Below is a small trained network, with its code and all its weights. Each question gives an input and a target symbol and asks what happens when units are switched off, that is, made to give their printed mean instead of their output.

import numpy as np


def w(rows, s, z=0):
    codes = np.array(rows[::2]) - 128.0
    scale = np.full(codes.shape[1], s)
    scale[-1] = z or s
    return codes * scale


def norm(h):
    return h / np.sqrt((h * h).mean(-1, keepdims=True) + 1e-5)


def f(y):
    return y / 2 * (1 + np.tanh(0.7978845608 * (y + 0.044715 * y**3)))


def softmax(a):
    e = np.exp(a - a.max(-1, keepdims=True))
    return e / e.sum(-1, keepdims=True)


def log_softmax(a):
    a = a - a.max(-1, keepdims=True)
    return a - np.log(np.exp(a).sum(-1, keepdims=True))


def net(x, mask):
    ids = ['βζηλξτψω'.index(c) for c in x.split()]
    T = len(ids)
    res = E[ids] + P[:T]
    q, k, v = (norm(res) @ M[0].T for M in (Q, K, V))
    z = softmax(np.where(np.tri(T) > 0, q @ k.T / 2**0.5, -1e9)) @ v
    res = res + np.where(mask[0], z, O[0][:, -1]) @ O[0][:, :-1]
    y = f(norm(res) @ A[0][:, :-1].T + A[0][:, -1])
    res = res + np.where(mask[1:9], y, B[0][:, -1]) @ B[0][:, :-1]
    return log_softmax(norm(res)[-1] @ U[:, :-1].T + U[:, -1])


Q, K, V, O, A, B = {}, {}, {}, {}, {}, {}
E = w([
[205,60,224,171,111,149],'β',
[176,244,61,156,202,52],'ζ',
[103,76,132,168,152,73],'η',
[128,140,211,112,149,254],'λ',
[117,58,121,160,123,105],'ξ',
[132,160,193,92,179,101],'τ',
[58,159,161,86,143,91],'ψ',
[83,74,100,139,176,83],'ω',
],0.014)
P = w([
[112,154,150,248,115,159],'0',
[177,151,124,171,108,74],'1',
[56,169,153,229,116,174],'2',
[150,138,101,133,94,88],'3',
[32,120,198,227,120,163],'4',
[123,126,94,87,76,89],'5',
[19,68,231,225,112,158],'6',
[115,96,85,96,68,79],'7',
],0.012)
Q[0] = w([
[33,156,195,244,86,122],'head 0',
[85,85,163,141,99,51],'head 0',
],0.011)
K[0] = w([
[182,118,69,9,83,118],'head 0',
[80,42,129,77,68,133],'head 0',
],0.012)
V[0] = w([
[140,179,110,165,1,119],'head 0',
[158,221,143,128,202,136],'head 0',
],0.0079)
O[0] = w([
[148,133,138,16,4,106,142],'head 0',
[88,42,186,108,139,121,4],'head 0',
],0.015,0.0046)
A[0] = w([
[159,101,229,178,85,236,232],'neuron 0',
[53,160,179,240,147,245,135],'neuron 1',
[244,254,130,187,115,141,251],'neuron 2',
[114,155,164,184,175,71,119],'neuron 3',
[116,93,139,157,223,212,193],'neuron 4',
[27,97,80,214,87,82,53],'neuron 5',
[243,58,103,108,143,157,188],'neuron 6',
[255,142,226,92,156,79,81],'neuron 7',
],0.0087,0.0026)
B[0] = w([
[87,130,32,65,102,126,179],'neuron 0',
[233,166,180,124,172,74,244],'neuron 1',
[83,104,173,136,162,149,243],'neuron 2',
[113,83,81,106,75,125,197],'neuron 3',
[25,75,161,140,163,109,164],'neuron 4',
[135,153,126,66,92,187,254],'neuron 5',
[255,64,36,70,155,162,128],'neuron 6',
[104,169,169,157,139,193,139],'neuron 7',
],0.01,0.0082)
U = w([
[159,114,129,92,127,198,181],'β',
[153,147,113,200,220,63,194],'ζ',
[37,97,126,173,27,97,123],'η',
[104,87,131,31,169,98,88],'λ',
[226,177,129,132,103,78,194],'ξ',
[24,196,150,190,90,254,103],'τ',
[54,138,158,45,66,56,3],'ψ',
[67,46,65,115,152,64,223],'ω',
],0.0081,0.0035)

Each question gives the input, a string of symbols that net reads in full, and the target symbol t.
The units are the heads (2 rows each of Q, K, V and O) and the neurons (one row each of A and B). Each row of codes is followed by its name. A weight is (code - 128) times the scale printed after its matrix; where a second scale follows, it is the last column's (O, A, B and U).
mask holds one flag per unit, heads first, then neurons. A switched-off unit (its flag False) gives its mean, the last column of its rows in O or B, instead of its output. The means were averaged over made-up inputs and are rounded, as every weight is.
A unit's drop is (log p(t) with every unit on - log p(t) with that unit switched off) / (log p(t) with every unit on - log p(t) with every unit switched off).
The circuit of an input: a set's keep is (log p(t) with only the set's units on - log p(t) with every unit switched off) / (log p(t) with every unit on - log p(t) with every unit switched off). Starting from all 9 units, units are removed one at a time, each time the one whose removal leaves the highest keep (on an exact tie, the one counted first), for as long as the keep stays at least 0.8.
circuit, biggest first: the units of the circuit, biggest drop first
k most important neurons: the k neurons with the biggest drops, biggest first
drop of u: that unit's drop, to one decimal
input ξ ψ ω, target ψ: circuit, biggest first : head 0; neuron 2
input ω τ ω, target ω: circuit, biggest first : head 0
input η ω λ ξ ψ η β, target ξ: 3 most important neurons : neuron 1; neuron 5; neuron 4
input η η ω ω λ ω β, target ζ: circuit, biggest first : head 0; neuron 1; neuron 4
input η ω τ ζ ω η ψ, target ξ: circuit, biggest first : neuron 1; head 0
input ω ψ η ψ ζ ω τ, target ζ: circuit, biggest first : neuron 1; head 0
input ω ω β, target ζ: circuit, biggest first : neuron 1; head 0; neuron 4
input ζ ω ω, target ζ: 2 most important neurons : neuron 1; neuron 2
input ω ζ ω ξ ω ψ ξ, target ψ: 2 most important neurons : neuron 0; neuron 1
input η ω τ β, target β: 3 most important neurons : neuron 6; neuron 7; neuron 1
input ω η ω, target ξ: 2 most important neurons : neuron 1; neuron 2
input ω ω η ω β λ, target λ: 4 most important neurons : neuron 0; neuron 1; neuron 4; neuron 5
input ω ω β η, target η: 2 most important neurons : neuron 1; neuron 2
input η η ξ, target ξ: circuit, biggest first : neuron 1
input β η β, target ξ: 3 most important neurons : neuron 1; neuron 5; neuron 0
input β β η ψ η η τ, target ξ: 2 most important neurons : neuron 1; neuron 4
input β ξ τ ζ τ λ, target λ: drop of neuron 5 : 0.1
input ω η ψ ψ τ ω ψ, target ζ: drop of neuron 1 : 0.9
input ω λ η ω ξ, target ζ: drop of head 0 : 0.9
input ω ω ψ, target ζ: drop of head 0 : 0.3
